Below are the code and all the weights of a small trained network. Each question names an input and a class and asks about switching units off, where a switched-off unit gives its printed mean instead of its output.

import numpy as np


def w(rows, s, z=0):
    codes = np.array(rows[::2]) - 128.0
    scale = np.full(codes.shape[1], s)
    scale[-1] = z or s
    return codes * scale


def f(y):
    return y / 2 * (1 + np.tanh(0.7978845608 * (y + 0.044715 * y**3)))


def log_softmax(a):
    a = a - a.max(-1, keepdims=True)
    return a - np.log(np.exp(a).sum(-1, keepdims=True))


def net(x, mask):
    res = np.array(x, float).reshape(1, 6) / 4 @ E
    y = f(res @ A[0][:, :-1].T + A[0][:, -1])
    res = res + np.where(mask, y, B[0][:, -1]) @ B[0][:, :-1]
    return log_softmax(res[-1] @ U[:, :-1].T + U[:, -1])


A, B = {}, {}
E = w([
[127,128,127],'x0',
[128,128,128],'x1',
[128,128,128],'x2',
[155,8,210],'x3',
[22,142,196],'x4',
[189,198,231],'x5',
],0.013)
A[0] = w([
[181,150,206,74],'neuron 0',
[3,115,144,57],'neuron 1',
[130,50,166,106],'neuron 2',
[128,128,128,129],'neuron 3',
[91,87,78,65],'neuron 4',
[61,73,74,86],'neuron 5',
[140,160,144,79],'neuron 6',
[80,66,76,75],'neuron 7',
[46,138,179,46],'neuron 8',
[111,97,82,75],'neuron 9',
[220,114,80,40],'neuron 10',
[90,128,157,46],'neuron 11',
[137,99,149,101],'neuron 12',
[181,121,99,3],'neuron 13',
[145,201,84,87],'neuron 14',
[93,211,67,112],'neuron 15',
[113,185,78,113],'neuron 16',
[186,96,58,68],'neuron 17',
[89,129,143,31],'neuron 18',
[64,148,140,59],'neuron 19',
[111,43,157,74],'neuron 20',
[101,133,157,11],'neuron 21',
[136,98,147,89],'neuron 22',
[167,166,184,59],'neuron 23',
[102,105,104,18],'neuron 24',
[101,74,70,86],'neuron 25',
[176,22,167,145],'neuron 26',
[100,129,141,15],'neuron 27',
[167,180,179,45],'neuron 28',
],0.017,0.0042)
B[0] = w([
[161,200,60,208],'neuron 0',
[191,86,227,241],'neuron 1',
[60,91,79,209],'neuron 2',
[123,136,139,128],'neuron 3',
[153,176,83,190],'neuron 4',
[178,218,75,217],'neuron 5',
[122,161,94,151],'neuron 6',
[143,230,113,208],'neuron 7',
[192,63,205,213],'neuron 8',
[157,187,115,174],'neuron 9',
[179,2,234,214],'neuron 10',
[150,99,147,160],'neuron 11',
[85,143,113,156],'neuron 12',
[175,55,192,167],'neuron 13',
[66,90,125,210],'neuron 14',
[19,87,100,249],'neuron 15',
[59,76,110,211],'neuron 16',
[189,85,201,209],'neuron 17',
[141,103,172,152],'neuron 18',
[155,64,151,187],'neuron 19',
[89,99,81,205],'neuron 20',
[159,106,146,147],'neuron 21',
[96,137,120,154],'neuron 22',
[159,204,81,189],'neuron 23',
[149,156,112,150],'neuron 24',
[166,217,94,202],'neuron 25',
[23,97,95,251],'neuron 26',
[129,122,166,139],'neuron 27',
[169,207,55,193],'neuron 28',
],0.0095,0.016)
U = w([
[6,103,113,222],'0',
[176,209,108,177],'1',
[191,73,211,1],'2',
],0.016,0.00085)

Each question gives the input, the list of numbers given to net, and the class t.
The units are the neurons (one row each of A and B). Each row of codes is followed by its name. A weight is (code - 128) times the scale printed after its matrix; where a second scale follows, it is the last column's (A, B and U).
mask holds one flag per neuron, in row order. A switched-off neuron (its flag False) gives its mean, the last column of its row in B, instead of its output. The means were averaged over made-up inputs and are rounded, as every weight is.
A unit's drop is (log p(t) with every unit on - log p(t) with that unit switched off) / (log p(t) with every unit on - log p(t) with every unit switched off).
unit that matters most: the unit with the biggest drop
top k neurons: the k neurons with the biggest drops, biggest first
drop of u: that unit's drop, to one decimal
input [2,2,8,1,7,-6], class 2: unit that matters most	neuron 1
input [-7,1,-2,4,-4,-3], class 0: top 4 neurons	(neuron 26; neuron 1; neuron 8; neuron 2)
input [-6,-2,5,1,-8,-7], class 2: top 4 neurons	(neuron 10; neuron 17; neuron 13; neuron 0)
input [8,-8,-5,-5,7,-6], class 2: top 3 neurons	(neuron 1; neuron 8; neuron 19)
input [-3,-6,6,4,5,0], class 2: top 3 neurons	(neuron 15; neuron 8; neuron 1)
input [1,-4,-4,0,2,-2], class 1: top 2 neurons	(neuron 10; neuron 17)
input [-7,4,-3,2,-7,7], class 1: top 2 neurons	(neuron 0; neuron 28)
input [-3,7,-3,6,6,-7], class 1: top 2 neurons	(neuron 5; neuron 7)
input [0,-4,8,-6,2,-8], class 1: drop of neuron 5	0.4
input [-3,-6,3,-2,-7,-1], class 2: drop of neuron 8	0.0
input [-7,-4,6,-1,-6,-7], class 1: drop of neuron 25	0.2
